Below are the code and all the weights of a small trained network. Each question names an input and a class and asks about switching units off, where a switched-off unit gives its printed mean instead of its output.

import numpy as np


def w(rows, s, z=0):
    codes = np.array(rows[::2]) - 128.0
    scale = np.full(codes.shape[1], s)
    scale[-1] = z or s
    return codes * scale


def f(y):
    return np.maximum(y, 0)


def log_softmax(a):
    a = a - a.max(-1, keepdims=True)
    return a - np.log(np.exp(a).sum(-1, keepdims=True))


def net(x, mask):
    res = np.array(x, float).reshape(1, 8) / 4 @ E
    y = f(res @ A[0][:, :-1].T + A[0][:, -1])
    res = res + np.where(mask, y, B[0][:, -1]) @ B[0][:, :-1]
    return log_softmax(res[-1] @ U[:, :-1].T + U[:, -1])


A, B = {}, {}
E = w([
[194,65,212],'x0',
[129,129,129],'x1',
[127,129,128],'x2',
[1,96,187],'x3',
[127,130,128],'x4',
[126,50,83],'x5',
[125,128,129],'x6',
[128,131,128],'x7',
],0.006)
A[0] = w([
[82,119,168,78],'neuron 1',
[160,99,175,83],'neuron 2',
[165,87,12,110],'neuron 3',
[95,99,157,108],'neuron 4',
[216,169,84,37],'neuron 5',
[180,152,107,57],'neuron 6',
[138,83,83,173],'neuron 7',
[48,104,103,107],'neuron 8',
[114,168,64,91],'neuron 9',
[172,197,42,110],'neuron 10',
[119,241,127,139],'neuron 11',
[173,134,90,75],'neuron 12',
[48,84,153,98],'neuron 13',
[164,87,239,99],'neuron 14',
[87,101,139,94],'neuron 15',
[111,171,87,120],'neuron 16',
[130,86,75,192],'neuron 17',
[77,88,154,81],'neuron 18',
[171,82,186,58],'neuron 19',
[70,97,143,67],'neuron 20',
[147,234,200,118],'neuron 21',
[251,122,126,94],'neuron 22',
[105,158,96,72],'neuron 23',
[53,127,177,58],'neuron 24',
[81,170,86,79],'neuron 25',
[155,82,172,84],'neuron 26',
[89,98,149,103],'neuron 27',
[155,98,185,66],'neuron 28',
[91,114,149,66],'neuron 29',
[171,96,174,79],'neuron 30',
[153,94,164,71],'neuron 31',
[99,136,144,71],'neuron 32',
[25,191,6,74],'neuron 33',
[114,64,91,142],'neuron 34',
[98,44,142,136],'neuron 35',
[101,151,110,84],'neuron 36',
[91,118,162,53],'neuron 37',
[90,150,56,55],'neuron 38',
[178,118,70,80],'neuron 39',
[158,150,183,76],'neuron 40',
[99,146,97,9],'neuron 41',
[63,115,125,61],'neuron 42',
[127,56,194,133],'neuron 43',
[93,153,52,55],'neuron 44',
[171,118,117,67],'neuron 45',
[163,135,100,177],'neuron 46',
],0.011)
B[0] = w([
[197,154,163,139],'neuron 1',
[164,103,81,141],'neuron 2',
[134,132,171,203],'neuron 3',
[130,185,135,147],'neuron 4',
[196,195,157,152],'neuron 5',
[184,221,194,134],'neuron 6',
[54,126,145,223],'neuron 7',
[149,151,164,168],'neuron 8',
[175,107,117,160],'neuron 9',
[136,138,163,208],'neuron 10',
[126,83,125,206],'neuron 11',
[186,214,196,141],'neuron 12',
[171,165,137,167],'neuron 13',
[150,89,67,179],'neuron 14',
[160,167,155,139],'neuron 15',
[145,102,109,171],'neuron 16',
[81,88,126,253],'neuron 17',
[172,188,167,143],'neuron 18',
[176,108,91,142],'neuron 19',
[190,159,183,138],'neuron 20',
[59,35,195,182],'neuron 21',
[119,154,143,200],'neuron 22',
[196,93,58,132],'neuron 23',
[177,167,161,145],'neuron 24',
[168,88,116,151],'neuron 25',
[152,122,94,144],'neuron 26',
[170,144,135,145],'neuron 27',
[181,111,94,136],'neuron 28',
[162,214,200,129],'neuron 29',
[164,108,65,145],'neuron 30',
[202,94,67,133],'neuron 31',
[214,207,169,128],'neuron 32',
[180,88,97,219],'neuron 33',
[88,100,170,181],'neuron 34',
[106,157,157,180],'neuron 35',
[170,115,115,132],'neuron 36',
[188,190,175,129],'neuron 37',
[193,73,70,142],'neuron 38',
[179,176,190,153],'neuron 39',
[186,78,121,135],'neuron 40',
[2,236,231,128],'neuron 41',
[177,154,138,137],'neuron 42',
[141,124,95,187],'neuron 43',
[185,91,64,144],'neuron 44',
[171,158,134,132],'neuron 45',
[87,156,134,230],'neuron 46',
],0.012,0.0063)
U = w([
[126,101,128,254],'0',
[189,201,139,49],'1',
[210,65,9,27],'2',
[103,50,182,104],'3',
[107,100,128,178],'4',
[106,97,132,170],'5',
[112,119,114,187],'6',
[113,111,121,153],'7',
],0.014,0.0093)

Each question gives the input, the list of numbers given to net, and the class t.
The units are the neurons (one row each of A and B). Each row of codes is followed by its name. A weight is (code - 128) times the scale printed after its matrix; where a second scale follows, it is the last column's (A, B and U).
mask holds one flag per neuron, in row order. A switched-off neuron (its flag False) gives its mean, the last column of its row in B, instead of its output. The means were averaged over made-up inputs and are rounded, as every weight is.
A unit's drop is (log p(t) with every unit on - log p(t) with that unit switched off) / (log p(t) with every unit on - log p(t) with every unit switched off).
The circuit of an input: a set's keep is (log p(t) with only the set's units on - log p(t) with every unit switched off) / (log p(t) with every unit on - log p(t) with every unit switched off). Starting from the 12 units with the biggest drops (on a tie, the unit counted first), units are removed one at a time, each time the one whose removal leaves the highest keep (on an exact tie, the one counted first), for as long as the keep stays at least 0.8.
units of the circuit, in order: the units of the circuit, biggest drop first
most important unit: the unit with the biggest drop
top k neurons: the k neurons with the biggest drops, biggest first
drop when u is switched off: that unit's drop, to one decimal
input [0,4,-4,-5,-7,-7,-3,-5], class 3: units of the circuit, in order : [neuron 21]
input [-6,2,-5,-8,7,7,-5,0], class 1: units of the circuit, in order : [neuron 39; neuron 12]
input [8,-8,1,7,5,6,6,-2], class 2: units of the circuit, in order : [neuron 14; neuron 43]
input [-8,-7,-3,-7,-5,-8,-4,7], class 2: top 2 neurons : [neuron 33; neuron 11]
input [8,7,-8,-6,-1,4,1,-1], class 2: top 2 neurons : [neuron 14; neuron 30]
input [1,4,-4,1,-5,-8,4,-4], class 3: top 2 neurons : [neuron 21; neuron 11]
input [-4,-2,1,-8,-2,-5,-2,0], class 1: top 3 neurons : [neuron 5; neuron 6; neuron 12]
input [8,6,-3,-8,-7,-4,-4,3], class 1: top 2 neurons : [neuron 22; neuron 5]
input [-8,-3,5,-7,-2,-3,3,-5], class 2: top 2 neurons : [neuron 33; neuron 44]
input [7,3,-2,6,-7,-2,0,-6], class 2: top 2 neurons : [neuron 14; neuron 43]
input [8,4,-1,-1,-8,-8,-6,5], class 2: drop when neuron 14 is switched off : 0.3
input [-7,-5,6,0,7,-3,-5,-1], class 2: drop when neuron 33 is switched off : 0.2
input [-2,-2,6,7,7,-1,1,-2], class 1: drop when neuron 13 is switched off : 0.1
input [-6,-8,3,0,0,8,-1,2], class 3: most important unit : neuron 34
